Below are the code and all the weights of a small trained network. Each question names an input and a class and asks about switching units off, where a switched-off unit gives its printed mean instead of its output.

import numpy as np


def w(rows, s, z=0):
    codes = np.array(rows[::2]) - 128.0
    scale = np.full(codes.shape[1], s)
    scale[-1] = z or s
    return codes * scale


def norm(h):
    return h / np.sqrt((h * h).mean(-1, keepdims=True) + 1e-5)


def f(y):
    return y / 2 * (1 + np.tanh(0.7978845608 * (y + 0.044715 * y**3)))


def log_softmax(a):
    a = a - a.max(-1, keepdims=True)
    return a - np.log(np.exp(a).sum(-1, keepdims=True))


def net(x, mask):
    res = np.array(x, float).reshape(1, 8) / 4 @ E
    u = 0
    for l in range(2):
        y = f(norm(res) @ A[l][:, :-1].T + A[l][:, -1])
        res = res + np.where(mask[u : u + 4], y, B[l][:, -1]) @ B[l][:, :-1]
        u += 4
    return log_softmax(norm(res)[-1] @ U[:, :-1].T + U[:, -1])


A, B = {}, {}
E = w([
[131,99,134,151,136,151,121,132],'x0',
[125,49,126,4,154,148,92,162],'x1',
[137,131,126,121,146,115,119,103],'x2',
[133,134,131,123,148,117,122,110],'x3',
[46,174,30,159,208,135,139,160],'x4',
[138,122,120,128,120,131,139,140],'x5',
[22,52,72,126,89,78,88,88],'x6',
[139,154,137,137,175,62,50,217],'x7',
],0.019)
A[0] = w([
[82,62,99,194,57,21,101,96,6],'L0N0',
[126,174,155,251,69,71,115,98,39],'L0N1',
[138,160,150,184,120,33,67,194,17],'L0N2',
[153,110,227,163,32,60,120,108,13],'L0N3',
],0.028,0.013)
B[0] = w([
[28,195,197,106,82,174,78,136,240],'L0N0',
[135,107,112,31,186,109,254,159,252],'L0N1',
[130,27,164,234,129,96,121,118,232],'L0N2',
[208,146,13,130,114,174,55,107,251],'L0N3',
],0.025,0.015)
A[1] = w([
[243,233,185,209,164,150,196,154,42],'L1N0',
[41,208,44,241,201,116,192,136,2],'L1N1',
[111,172,101,188,38,184,240,4,82],'L1N2',
[125,80,162,72,124,131,71,145,164],'L1N3',
],0.03,0.0044)
B[1] = w([
[1,153,130,96,94,128,97,106,249],'L1N0',
[242,131,110,88,85,164,80,107,233],'L1N1',
[133,84,150,217,154,68,118,172,225],'L1N2',
[149,163,124,128,140,102,181,140,228],'L1N3',
],0.031,0.015)
U = w([
[4,182,131,91,82,145,85,133,95],'0',
[223,146,45,98,96,169,67,127,74],'1',
[121,143,130,140,162,140,155,115,251],'2',
[139,95,134,32,185,91,212,207,87],'3',
[125,78,146,235,144,93,145,154,113],'4',
],0.011,0.015)

Each question gives the input, the list of numbers given to net, and the class t.
The units are the neurons (one row each of A and B). Each row of codes is followed by its name. A weight is (code - 128) times the scale printed after its matrix; where a second scale follows, it is the last column's (A, B and U).
mask holds one flag per neuron, layer by layer. A switched-off neuron (its flag False) gives its mean, the last column of its row in B, instead of its output. The means were averaged over made-up inputs and are rounded, as every weight is.
A unit's drop is (log p(t) with every unit on - log p(t) with that unit switched off) / (log p(t) with every unit on - log p(t) with every unit switched off).
The circuit of an input: a set's keep is (log p(t) with only the set's units on - log p(t) with every unit switched off) / (log p(t) with every unit on - log p(t) with every unit switched off). Starting from all 8 units, units are removed one at a time, each time the one whose removal leaves the highest keep (on an exact tie, the one counted first), for as long as the keep stays at least 0.8.
circuit, biggest first: the units of the circuit, biggest drop first
top k neurons: the k neurons with the biggest drops, biggest first
k most important neurons of layer l: the k neurons of layer l with the biggest drops, biggest first
input [-5,-3,-8,-4,0,3,2,5], class 4: circuit, biggest first	(L0N2)
input [-6,5,-5,3,6,-6,1,-4], class 1: top 2 neurons	(L0N1 L0N0)
input [7,7,5,-5,7,-8,-4,-5], class 1: circuit, biggest first	(L0N1 L1N0)
input [-3,8,1,-3,-1,-7,3,6], class 3: circuit, biggest first	(L0N3 L1N0)
input [-5,3,8,-4,6,5,0,7], class 4: top 2 neurons	(L0N2 L0N3)
input [-6,7,7,-2,2,0,5,0], class 3: top 3 neurons	(L1N3 L1N0 L0N3)
input [-5,8,5,-1,-6,-8,0,-5], class 3: 3 most important neurons of layer 1	(L1N3 L1N1 L1N0)
input [-8,-7,1,-3,5,-5,6,0], class 3: top 4 neurons	(L0N1 L1N0 L0N3 L1N1)
input [-2,0,0,1,-6,-1,3,-3], class 1: top 3 neurons	(L0N3 L1N0 L0N2)
input [-6,4,-6,-5,-2,2,-5,5], class 0: top 4 neurons	(L0N0 L1N0 L0N1 L1N2)
input [0,5,-6,8,8,6,3,8], class 1: top 3 neurons	(L1N1 L1N2 L0N1)
input [0,7,6,-6,-2,-6,5,-4], class 3: 2 most important neurons of layer 1	(L1N3 L1N0)
input [-2,8,7,0,-1,4,5,-5], class 3: top 2 neurons	(L0N3 L1N0)
input [8,-7,7,2,7,5,1,-2], class 1: circuit, biggest first	(L1N1)
input [-1,-1,-4,4,7,7,-2,-7], class 1: 2 most important neurons of layer 0	(L0N0 L0N2)
input [1,6,-3,6,8,-5,-7,3], class 1: 2 most important neurons of layer 0	(L0N1 L0N0)
input [-4,6,8,-2,0,-4,-3,8], class 4: top 2 neurons	(L0N2 L0N1)
input [5,2,-3,1,7,-3,4,8], class 4: 3 most important neurons of layer 0	(L0N2 L0N3 L0N1)
input [7,4,2,5,5,6,-7,6], class 0: top 2 neurons	(L1N0 L0N1)
input [-6,-7,4,-5,3,-3,3,-7], class 3: circuit, biggest first	(L0N1)
